Below are the code and all the weights of a small trained network. Each question names an input and a class and asks about switching units off, where a switched-off unit gives its printed mean instead of its output.

import numpy as np


def w(rows, s, z=0):
    codes = np.array(rows[::2]) - 128.0
    scale = np.full(codes.shape[1], s)
    scale[-1] = z or s
    return codes * scale


def norm(h):
    return h / np.sqrt((h * h).mean(-1, keepdims=True) + 1e-5)


def f(y):
    return y / 2 * (1 + np.tanh(0.7978845608 * (y + 0.044715 * y**3)))


def log_softmax(a):
    a = a - a.max(-1, keepdims=True)
    return a - np.log(np.exp(a).sum(-1, keepdims=True))


def net(x, mask):
    res = np.array(x, float).reshape(1, 2) / 4 @ E
    u = 0
    for l in range(3):
        y = f(norm(res) @ A[l][:, :-1].T + A[l][:, -1])
        res = res + np.where(mask[u : u + 4], y, B[l][:, -1]) @ B[l][:, :-1]
        u += 4
    return log_softmax(norm(res)[-1] @ U[:, :-1].T + U[:, -1])


A, B = {}, {}
E = w([
[54,99,101,177,107,253,229],'x0',
[12,40,242,179,106,38,56],'x1',
],0.0069)
A[0] = w([
[173,234,38,126,92,158,41,254],'0.n1',
[26,161,213,104,67,106,112,123],'0.n2',
[85,113,101,164,25,254,107,114],'0.n3',
[109,168,19,105,138,200,147,91],'0.n4',
],0.0056,0.0018)
B[0] = w([
[86,139,164,228,96,30,154,254],'0.n1',
[166,178,194,38,104,135,235,230],'0.n2',
[179,95,173,182,255,120,91,234],'0.n3',
[183,103,237,57,39,82,166,244],'0.n4',
],0.0057,0.0036)
A[1] = w([
[107,67,185,125,146,138,139,143],'1.n1',
[175,115,209,140,238,33,122,129],'1.n2',
[180,194,121,115,210,90,1,2],'1.n3',
[224,208,6,49,120,170,153,191],'1.n4',
],0.0067,0.0033)
B[1] = w([
[214,170,60,91,62,124,44,185],'1.n1',
[35,177,8,144,145,150,165,255],'1.n2',
[132,58,214,1,207,182,109,174],'1.n3',
[148,104,192,244,42,71,41,205],'1.n4',
],0.0079,0.0065)
A[2] = w([
[158,32,141,160,173,208,169,70],'2.n1',
[114,154,136,123,123,137,237,149],'2.n2',
[180,179,116,58,171,90,95,42],'2.n3',
[12,80,152,106,90,102,109,4],'2.n4',
],0.011,0.0028)
B[2] = w([
[41,86,174,64,251,40,2,216],'2.n1',
[107,156,8,29,105,185,211,167],'2.n2',
[60,70,171,80,176,211,70,207],'2.n3',
[233,125,141,218,72,142,167,255],'2.n4',
],0.009,0.0057)
U = w([
[249,138,191,213,14,123,123,142],'0',
[71,63,181,74,230,142,44,192],'1',
[100,178,28,72,115,189,201,1],'2',
],0.012,0.002)

Each question gives the input, the list of numbers given to net, and the class t.
The units are the neurons (one row each of A and B). Each row of codes is followed by its name. A weight is (code - 128) times the scale printed after its matrix; where a second scale follows, it is the last column's (A, B and U).
mask holds one flag per neuron, layer by layer. A switched-off neuron (its flag False) gives its mean, the last column of its row in B, instead of its output. The means were averaged over made-up inputs and are rounded, as every weight is.
A unit's drop is (log p(t) with every unit on - log p(t) with that unit switched off) / (log p(t) with every unit on - log p(t) with every unit switched off).
The circuit of an input: a set's keep is (log p(t) with only the set's units on - log p(t) with every unit switched off) / (log p(t) with every unit on - log p(t) with every unit switched off). Starting from all 12 units, units are removed one at a time, each time the one whose removal leaves the highest keep (on an exact tie, the one counted first), for as long as the keep stays at least 0.8.
units of the circuit, in order: the units of the circuit, biggest drop first
k most important neurons: the k neurons with the biggest drops, biggest first
k most important neurons of layer l: the k neurons of layer l with the biggest drops, biggest first
drop of u: that unit's drop, to one decimal
input [-8,8], class 0: 4 most important neurons -> [2.n4 2.n1 0.n3 1.n2]
input [-1,0], class 2: most important neuron -> [1.n4]
input [-3,2], class 2: units of the circuit, in order -> [1.n2 2.n1]
input [8,-7], class 1: units of the circuit, in order -> [2.n1 1.n2]
input [7,-5], class 1: 3 most important neurons -> [2.n1 1.n2 0.n3]
input [0,2], class 2: units of the circuit, in order -> [0.n2 2.n2]
input [0,3], class 2: 2 most important neurons -> [1.n4 0.n2]
input [0,-4], class 0: 3 most important neurons -> [1.n4 1.n2 0.n3]
input [6,-7], class 0: 2 most important neurons -> [1.n4 1.n2]
input [-2,3], class 2: 3 most important neurons -> [1.n4 0.n2 1.n2]
input [6,6], class 0: 3 most important neurons -> [2.n4 1.n1 1.n3]
input [-3,-2], class 2: 2 most important neurons -> [0.n1 1.n4]
input [-8,-7], class 1: 3 most important neurons of layer 0 -> [0.n2 0.n1 0.n4]
input [-5,6], class 0: units of the circuit, in order -> [2.n4]
input [3,3], class 2: 2 most important neurons of layer 2 -> [2.n4 2.n1]
input [8,1], class 1: drop of 2.n1 -> 1.2
input [3,-8], class 0: drop of 2.n2 -> 0.0
input [2,-1], class 2: drop of 1.n4 -> 0.3
